Below are the code and all the weights of a small trained network. Each question names an input and a target symbol and asks about switching units off, where a switched-off unit gives its printed mean instead of its output.

import numpy as np


def w(rows, s, z=0):
    codes = np.array(rows[::2]) - 128.0
    scale = np.full(codes.shape[1], s)
    scale[-1] = z or s
    return codes * scale


def f(y):
    return np.maximum(y, 0)


def softmax(a):
    e = np.exp(a - a.max(-1, keepdims=True))
    return e / e.sum(-1, keepdims=True)


def log_softmax(a):
    a = a - a.max(-1, keepdims=True)
    return a - np.log(np.exp(a).sum(-1, keepdims=True))


def net(x, mask):
    ids = ['αβγηξτφψω'.index(c) for c in x.split()]
    T = len(ids)
    res = E[ids] + P[:T]
    u = 0
    for l in range(3):
        r = res
        for j in range(2):
            rows = slice(3 * j, 3 * j + 3)
            q, k, v = (r @ M[l][rows].T for M in (Q, K, V))
            z = softmax(np.where(np.tri(T) > 0, q @ k.T / 3**0.5, -1e9)) @ v
            o = O[l][rows]
            res = res + np.where(mask[u + j], z, o[:, -1]) @ o[:, :-1]
        u += 2
        y = f(res @ A[l][:, :-1].T + A[l][:, -1])
        res = res + np.where(mask[u : u + 8], y, B[l][:, -1]) @ B[l][:, :-1]
        u += 8
    return log_softmax(res[-1] @ U[:, :-1].T + U[:, -1])


Q, K, V, O, A, B = {}, {}, {}, {}, {}, {}
E = w([
[174,114,122],'α',
[162,96,133],'β',
[168,103,97],'γ',
[146,120,74],'η',
[167,100,92],'ξ',
[225,27,116],'τ',
[152,121,94],'φ',
[246,76,153],'ψ',
[92,164,132],'ω',
],0.012)
P = w([
[171,114,48],'0',
[234,152,39],'1',
[64,7,123],'2',
[197,104,164],'3',
[206,175,88],'4',
[71,4,127],'5',
[209,131,232],'6',
[184,201,129],'7',
[77,2,131],'8',
[208,127,244],'9',
[158,199,122],'10',
],0.0079)
Q[0] = w([
[125,140,65],'0.h1',
[140,32,247],'0.h1',
[202,218,106],'0.h1',
[118,255,171],'0.h2',
[112,255,168],'0.h2',
[62,68,199],'0.h2',
],0.0092)
K[0] = w([
[102,178,134],'0.h1',
[244,77,196],'0.h1',
[90,251,142],'0.h1',
[89,51,21],'0.h2',
[119,72,55],'0.h2',
[38,196,134],'0.h2',
],0.011)
V[0] = w([
[132,190,208],'0.h1',
[224,133,117],'0.h1',
[132,20,103],'0.h1',
[255,49,44],'0.h2',
[83,185,90],'0.h2',
[145,208,101],'0.h2',
],0.0062)
O[0] = w([
[233,143,163,84],'0.h1',
[137,108,105,191],'0.h1',
[101,105,254,187],'0.h1',
[198,134,99,254],'0.h2',
[47,117,192,86],'0.h2',
[68,129,49,115],'0.h2',
],0.009,0.0084)
A[0] = w([
[187,90,178,85],'0.n1',
[229,2,82,148],'0.n2',
[91,89,97,161],'0.n3',
[64,121,114,97],'0.n4',
[109,104,167,35],'0.n5',
[143,152,205,167],'0.n6',
[80,148,146,2],'0.n7',
[155,158,105,32],'0.n8',
],0.016,0.0064)
B[0] = w([
[42,153,80,172],'0.n1',
[80,185,120,253],'0.n2',
[76,185,242,140],'0.n3',
[122,118,188,130],'0.n4',
[163,192,121,130],'0.n5',
[144,78,2,141],'0.n6',
[148,47,97,128],'0.n7',
[176,233,166,134],'0.n8',
],0.0085,0.03)
Q[1] = w([
[43,157,178],'1.h1',
[106,125,21],'1.h1',
[172,80,48],'1.h1',
[179,2,110],'1.h2',
[225,146,150],'1.h2',
[183,123,85],'1.h2',
],0.0099)
K[1] = w([
[255,54,34],'1.h1',
[107,138,161],'1.h1',
[47,196,162],'1.h1',
[57,136,68],'1.h2',
[178,166,113],'1.h2',
[87,126,91],'1.h2',
],0.0083)
V[1] = w([
[227,66,85],'1.h1',
[96,116,134],'1.h1',
[71,215,58],'1.h1',
[189,161,58],'1.h2',
[143,199,154],'1.h2',
[255,75,148],'1.h2',
],0.0057)
O[1] = w([
[143,250,110,51],'1.h1',
[60,81,132,132],'1.h1',
[182,28,110,250],'1.h1',
[168,83,253,122],'1.h2',
[22,90,144,157],'1.h2',
[114,113,212,24],'1.h2',
],0.0038,0.013)
A[1] = w([
[112,174,133,174],'1.n1',
[125,112,220,8],'1.n2',
[82,175,95,163],'1.n3',
[202,154,146,136],'1.n4',
[73,51,225,174],'1.n5',
[163,82,80,157],'1.n6',
[163,20,125,136],'1.n7',
[152,159,1,197],'1.n8',
],0.0083,0.011)
B[1] = w([
[168,48,139,173],'1.n1',
[37,253,68,128],'1.n2',
[181,97,156,205],'1.n3',
[89,128,24,132],'1.n4',
[198,254,73,150],'1.n5',
[112,65,200,154],'1.n6',
[78,214,95,133],'1.n7',
[130,64,131,252],'1.n8',
],0.008,0.018)
Q[2] = w([
[101,91,194],'2.h1',
[244,161,135],'2.h1',
[109,27,184],'2.h1',
[103,125,60],'2.h2',
[127,112,73],'2.h2',
[12,202,120],'2.h2',
],0.011)
K[2] = w([
[90,202,233],'2.h1',
[216,47,113],'2.h1',
[94,237,172],'2.h1',
[62,36,69],'2.h2',
[94,71,97],'2.h2',
[7,80,75],'2.h2',
],0.012)
V[2] = w([
[212,91,148],'2.h1',
[205,108,67],'2.h1',
[209,134,136],'2.h1',
[70,189,2],'2.h2',
[166,87,16],'2.h2',
[251,48,217],'2.h2',
],0.005)
O[2] = w([
[146,149,93,116],'2.h1',
[88,240,142,150],'2.h1',
[183,165,98,107],'2.h1',
[80,86,236,162],'2.h2',
[20,192,143,254],'2.h2',
[169,231,2,140],'2.h2',
],0.0074,0.0078)
A[2] = w([
[18,98,161,92],'2.n1',
[65,62,62,108],'2.n2',
[45,114,70,108],'2.n3',
[113,7,146,165],'2.n4',
[156,142,121,2],'2.n5',
[123,69,39,110],'2.n6',
[98,97,254,85],'2.n7',
[141,15,123,122],'2.n8',
],0.0092,0.0099)
B[2] = w([
[127,62,96,216],'2.n1',
[196,101,168,251],'2.n2',
[184,113,89,225],'2.n3',
[83,156,204,254],'2.n4',
[228,35,5,128],'2.n5',
[126,212,104,220],'2.n6',
[108,170,74,143],'2.n7',
[181,149,136,211],'2.n8',
],0.011)
U = w([
[155,114,2,122],'α',
[137,132,105,254],'β',
[70,94,135,230],'γ',
[160,164,222,202],'η',
[51,212,228,160],'ξ',
[167,41,193,36],'τ',
[170,128,174,48],'φ',
[117,114,123,27],'ψ',
[89,133,157,118],'ω',
],0.0098,0.0046)

Each question gives the input, a string of symbols that net reads in full, and the target symbol t.
The units are the heads (3 rows each of Q, K, V and O) and the neurons (one row each of A and B). Each row of codes is followed by its name. A weight is (code - 128) times the scale printed after its matrix; where a second scale follows, it is the last column's (O, A, B and U).
mask holds one flag per unit, layer by layer, with each layer's heads first. A switched-off unit (its flag False) gives its mean, the last column of its rows in O or B, instead of its output. The means were averaged over made-up inputs and are rounded, as every weight is.
A unit's drop is (log p(t) with every unit on - log p(t) with that unit switched off) / (log p(t) with every unit on - log p(t) with every unit switched off).
The circuit of an input: a set's keep is (log p(t) with only the set's units on - log p(t) with every unit switched off) / (log p(t) with every unit on - log p(t) with every unit switched off). Starting from the 12 units with the biggest drops (on a tie, the unit counted first), units are removed one at a time, each time the one whose removal leaves the highest keep (on an exact tie, the one counted first), for as long as the keep stays at least 0.8.
circuit, biggest first: the units of the circuit, biggest drop first
unit that matters most: the unit with the biggest drop
k most important neurons of layer l: the k neurons of layer l with the biggest drops, biggest first
drop of u: that unit's drop, to one decimal
input τ τ η τ β τ β, target τ: most important neuron of layer 2 : [2.n2]
input β τ γ τ τ β ω τ α, target ξ: circuit, biggest first : [0.h2; 0.n3]
input ω η α, target ξ: 2 most important neurons of layer 1 : [1.n8; 1.n5]
input α α β β ψ η β τ τ β, target τ: 3 most important neurons of layer 0 : [0.n6; 0.n2; 0.n1]
input τ ψ ω, target ξ: circuit, biggest first : [0.n3; 0.h2]
input τ β φ ω τ τ η γ, target α: 2 most important neurons of layer 0 : [0.n3; 0.n8]
input β β β η ω, target α: circuit, biggest first : [2.h2; 0.n1; 0.n2]
input τ β η α τ β ω β β α ψ, target α: 2 most important neurons of layer 0 : [0.n2; 0.n8]
input η τ β ω, target τ: 3 most important neurons of layer 0 : [0.n2; 0.n3; 0.n6]
input β β γ β ω γ, target ξ: circuit, biggest first : [0.n3; 0.h2; 1.n8]
input τ ω τ β γ β β ξ β γ, target τ: 3 most important neurons of layer 2 : [2.n2; 2.n1; 2.n3]
input ψ β τ α, target τ: 4 most important neurons of layer 2 : [2.n2; 2.n1; 2.n3; 2.n7]
input τ φ η η β ω, target ξ: circuit, biggest first : [0.n3; 1.n8; 0.h2]
input β γ α α β β τ φ, target α: unit that matters most : 2.n4
input ω ω τ, target ξ: 4 most important neurons of layer 0 : [0.n3; 0.n2; 0.n1; 0.n5]
input ω β ξ τ α τ, target γ: circuit, biggest first : [2.n1; 0.n2; 2.h2; 0.n1]
input τ α β β β β β ω, target α: 2 most important neurons of layer 0 : [0.n2; 0.n3]
input φ β β τ β τ β β τ ψ, target τ: 3 most important neurons of layer 0 : [0.n1; 0.n6; 0.n2]
input β ω τ ω η τ β β β ψ, target τ: 3 most important neurons of layer 0 : [0.n6; 0.n1; 0.n3]
input β φ τ β β ξ ω η β β α, target α: 3 most important neurons of layer 0 : [0.n8; 0.n3; 0.n1]
input β β ω τ ω β, target ξ: unit that matters most : 0.h2
input β ω φ, target ξ: 4 most important neurons of layer 0 : [0.n1; 0.n3; 0.n2; 0.n6]
input φ β ξ β ψ, target α: 2 most important neurons of layer 0 : [0.n3; 0.n1]
input ξ α ω φ β ξ ω β η, target ξ: drop of 0.h2 : 0.7
input τ τ β η β ψ ω γ, target α: drop of 1.h1 : 0.1
input τ τ ω β η τ ξ, target τ: drop of 0.n6 : 0.2
input β ξ γ β τ β β ω τ, target ξ: drop of 1.h2 : 0.1
input γ η ω β ω β γ ω τ η φ, target α: unit that matters most : 0.h1
